Below is a small trained network, with its code and all its weights. Each question gives an input and a class and asks what happens when units are switched off, that is, made to give their printed mean instead of their output.

import numpy as np


def w(rows, s, z=0):
    codes = np.array(rows[::2]) - 128.0
    scale = np.full(codes.shape[1], s)
    scale[-1] = z or s
    return codes * scale


def norm(h):
    return h / np.sqrt((h * h).mean(-1, keepdims=True) + 1e-5)


def f(y):
    return y / 2 * (1 + np.tanh(0.7978845608 * (y + 0.044715 * y**3)))


def log_softmax(a):
    a = a - a.max(-1, keepdims=True)
    return a - np.log(np.exp(a).sum(-1, keepdims=True))


def net(x, mask):
    res = np.array(x, float).reshape(1, 5) / 4 @ E
    u = 0
    for l in range(4):
        y = f(norm(res) @ A[l][:, :-1].T + A[l][:, -1])
        res = res + np.where(mask[u : u + 8], y, B[l][:, -1]) @ B[l][:, :-1]
        u += 8
    return log_softmax(norm(res)[-1] @ U[:, :-1].T + U[:, -1])


A, B = {}, {}
E = w([
[126,113,19,62,152,91,151,54,80,121,90,72],'x0',
[67,206,135,128,108,193,208,125,147,113,75,137],'x1',
[81,153,146,137,198,53,190,48,191,165,187,153],'x2',
[186,99,45,246,84,137,210,128,180,65,174,92],'x3',
[174,124,112,80,99,203,130,56,124,100,182,197],'x4',
],0.011)
A[0] = w([
[133,129,72,160,68,110,151,132,143,116,178,111,92],'L0N1',
[107,107,128,99,230,79,164,88,222,135,168,152,3],'L0N2',
[109,180,109,201,190,92,106,173,138,152,104,55,82],'L0N3',
[114,128,190,174,165,150,108,161,182,127,193,151,42],'L0N4',
[178,73,145,138,149,2,44,118,116,51,213,155,84],'L0N5',
[135,109,100,137,126,126,133,81,156,160,82,109,9],'L0N6',
[102,230,117,128,104,124,157,109,158,95,93,147,131],'L0N7',
[146,148,82,129,151,179,110,109,117,89,163,240,82],'L0N8',
],0.0082,0.0069)
B[0] = w([
[170,215,186,113,203,101,17,99,195,93,75,125,197],'L0N1',
[111,160,182,207,144,78,106,50,12,164,191,122,192],'L0N2',
[64,2,218,55,53,158,136,46,153,44,144,112,190],'L0N3',
[28,163,6,123,86,141,64,154,147,196,183,141,184],'L0N4',
[182,78,127,131,201,209,193,138,172,254,62,114,253],'L0N5',
[116,161,81,97,106,128,149,158,140,137,212,164,107],'L0N6',
[141,72,157,181,242,190,100,102,125,226,120,105,206],'L0N7',
[44,37,195,77,74,111,131,117,170,97,111,9,184],'L0N8',
],0.0079,0.0048)
A[1] = w([
[175,111,101,58,105,189,146,41,145,85,225,237,99],'L1N1',
[111,160,204,53,142,114,87,127,69,170,134,96,48],'L1N2',
[103,153,6,73,111,36,180,120,100,115,115,148,39],'L1N3',
[78,109,134,159,142,20,147,223,139,114,56,98,71],'L1N4',
[155,139,123,159,105,121,147,146,144,63,145,73,87],'L1N5',
[58,111,130,153,112,17,163,196,120,111,108,116,31],'L1N6',
[134,141,203,149,65,119,152,224,155,140,239,254,2],'L1N7',
[151,129,78,113,170,79,128,73,53,129,78,119,71],'L1N8',
],0.0074,0.0053)
B[1] = w([
[54,26,243,98,89,63,170,156,157,116,136,29,224],'L1N1',
[225,145,107,110,123,104,152,137,254,41,137,208,252],'L1N2',
[28,163,90,164,189,147,50,197,144,144,208,130,155],'L1N3',
[123,101,209,66,59,140,180,100,120,109,207,101,171],'L1N4',
[149,197,168,68,123,61,98,141,149,105,113,151,174],'L1N5',
[96,86,162,133,59,72,126,79,137,143,85,58,123],'L1N6',
[36,143,46,137,122,111,87,242,180,185,124,74,202],'L1N7',
[46,136,126,147,139,178,56,187,214,162,176,142,225],'L1N8',
],0.0083,0.0034)
A[2] = w([
[100,121,117,133,198,153,95,92,191,169,172,125,173],'L2N1',
[122,176,163,122,128,51,152,107,136,170,115,92,82],'L2N2',
[166,99,72,250,101,119,172,105,192,61,155,85,54],'L2N3',
[128,192,161,42,115,64,78,109,87,154,74,249,3],'L2N4',
[193,146,65,231,81,74,194,116,168,53,169,129,38],'L2N5',
[175,113,86,132,52,172,83,200,12,61,84,132,28],'L2N6',
[102,204,137,161,97,185,209,101,113,145,49,161,35],'L2N7',
[96,129,1,51,171,100,136,54,102,112,149,56,62],'L2N8',
],0.0082,0.0055)
B[2] = w([
[175,141,85,145,87,148,106,125,82,63,99,142,255],'L2N1',
[163,135,130,107,111,169,130,126,96,69,198,80,141],'L2N2',
[129,157,176,20,172,128,81,143,163,140,144,150,198],'L2N3',
[155,184,116,86,186,78,99,133,183,87,106,104,165],'L2N4',
[109,185,162,42,197,93,104,143,136,117,108,161,164],'L2N5',
[141,190,149,165,143,118,129,93,5,105,236,96,184],'L2N6',
[191,69,93,142,192,139,173,149,119,194,136,114,147],'L2N7',
[66,138,108,178,46,142,80,210,184,197,128,152,178],'L2N8',
],0.013,0.0078)
A[3] = w([
[165,126,145,118,68,133,132,183,51,78,50,132,72],'L3N1',
[78,199,125,131,144,211,255,117,150,105,82,134,96],'L3N2',
[103,137,86,81,87,98,125,65,121,130,74,89,40],'L3N3',
[96,184,128,190,158,31,186,33,155,162,219,202,3],'L3N4',
[132,177,156,160,56,160,79,231,57,143,191,152,147],'L3N5',
[139,138,86,136,87,128,138,164,173,64,84,181,128],'L3N6',
[185,111,127,123,33,147,113,35,114,78,3,113,143],'L3N7',
[134,122,119,79,113,75,154,155,157,99,105,220,23],'L3N8',
],0.0081,0.0045)
B[3] = w([
[160,120,93,148,154,124,127,81,119,104,244,108,148],'L3N1',
[239,84,145,98,80,94,99,193,93,253,88,64,164],'L3N2',
[116,145,187,110,78,135,101,191,135,176,180,148,127],'L3N3',
[125,177,85,140,135,178,160,133,2,111,224,43,165],'L3N4',
[79,134,41,166,147,105,169,79,125,114,109,164,254],'L3N5',
[101,99,69,148,191,72,135,109,196,82,119,148,151],'L3N6',
[103,153,162,194,103,77,175,108,153,87,122,187,164],'L3N7',
[141,108,97,101,236,111,166,94,129,89,197,133,135],'L3N8',
],0.0099,0.0069)
U = w([
[156,227,157,46,185,100,96,144,192,95,120,156,113],'0',
[135,190,114,171,138,145,142,88,26,119,207,89,253],'1',
[41,139,61,180,79,159,90,202,194,194,128,152,113],'2',
[91,36,223,87,41,119,169,105,142,115,135,75,63],'3',
[238,74,113,142,168,155,150,143,115,248,78,117,211],'4',
[113,122,80,179,144,123,185,64,124,66,71,176,49],'5',
],0.015,0.0027)

Each question gives the input, the list of numbers given to net, and the class t.
The units are the neurons (one row each of A and B). Each row of codes is followed by its name. A weight is (code - 128) times the scale printed after its matrix; where a second scale follows, it is the last column's (A, B and U).
mask holds one flag per neuron, layer by layer. A switched-off neuron (its flag False) gives its mean, the last column of its row in B, instead of its output. The means were averaged over made-up inputs and are rounded, as every weight is.
A unit's drop is (log p(t) with every unit on - log p(t) with that unit switched off) / (log p(t) with every unit on - log p(t) with every unit switched off).
The circuit of an input: a set's keep is (log p(t) with only the set's units on - log p(t) with every unit switched off) / (log p(t) with every unit on - log p(t) with every unit switched off). Starting from the 12 units with the biggest drops (on a tie, the unit counted first), units are removed one at a time, each time the one whose removal leaves the highest keep (on an exact tie, the one counted first), for as long as the keep stays at least 0.8.
units of the circuit, in order: the units of the circuit, biggest drop first
top k neurons: the k neurons with the biggest drops, biggest first
k most important neurons of layer l: the k neurons of layer l with the biggest drops, biggest first
drop when u is switched off: that unit's drop, to one decimal
input [-6,-8,7,1,4], class 4: 2 most important neurons of layer 2 : L2N6; L2N5
input [6,8,1,4,7], class 4: top 4 neurons : L3N2; L0N7; L0N3; L2N7
input [-3,2,-4,-3,-5], class 3: units of the circuit, in order : L1N4; L0N3
input [-7,2,7,-5,-8], class 3: 2 most important neurons of layer 1 : L1N6; L1N4
input [-3,3,-8,3,3], class 1: units of the circuit, in order : L2N6
input [-3,7,3,8,-8], class 0: top 2 neurons : L2N3; L2N5
input [3,-3,1,0,-3], class 5: units of the circuit, in order : L3N7; L2N3; L2N1
input [-7,-5,-6,-2,6], class 2: top 4 neurons : L1N7; L3N5; L2N1; L1N1
input [-3,3,4,3,5], class 3: top 2 neurons : L1N1; L2N6
input [6,7,-2,-2,-3], class 4: top 4 neurons : L0N7; L2N7; L3N2; L0N4
input [6,-3,-4,5,2], class 2: top 2 neurons : L2N8; L1N2
input [0,-3,1,4,0], class 0: top 4 neurons : L0N7; L2N3; L3N5; L2N7
input [-6,-6,5,-1,4], class 2: top 2 neurons : L0N4; L0N7
input [5,-4,-7,8,-5], class 0: units of the circuit, in order : L2N3
input [-1,-5,6,-5,3], class 1: top 4 neurons : L0N2; L3N4; L2N3; L0N1
input [-7,8,3,7,0], class 4: 2 most important neurons of layer 1 : L1N2; L1N8
input [3,4,-3,4,-1], class 0: top 2 neurons : L0N5; L2N3
input [2,0,5,6,-3], class 0: 2 most important neurons of layer 2 : L2N3; L2N5
input [8,-5,7,1,-6], class 2: top 2 neurons : L2N8; L2N6
input [7,8,7,6,8], class 3: units of the circuit, in order : L1N1
input [-7,-5,8,-2,8], class 1: top 3 neurons : L0N2; L3N4; L0N4
input [-4,6,-7,-4,4], class 1: top 2 neurons : L2N6; L0N5
input [-3,2,-5,2,-5], class 1: 2 most important neurons of layer 3 : L3N1; L3N5
input [3,4,7,-2,-7], class 1: 3 most important neurons of layer 0 : L0N2; L0N8; L0N7
input [7,-4,6,1,2], class 2: drop when L2N8 is switched off : 1.4
input [-6,-4,-1,8,7], class 0: drop when L2N3 is switched off : 0.1
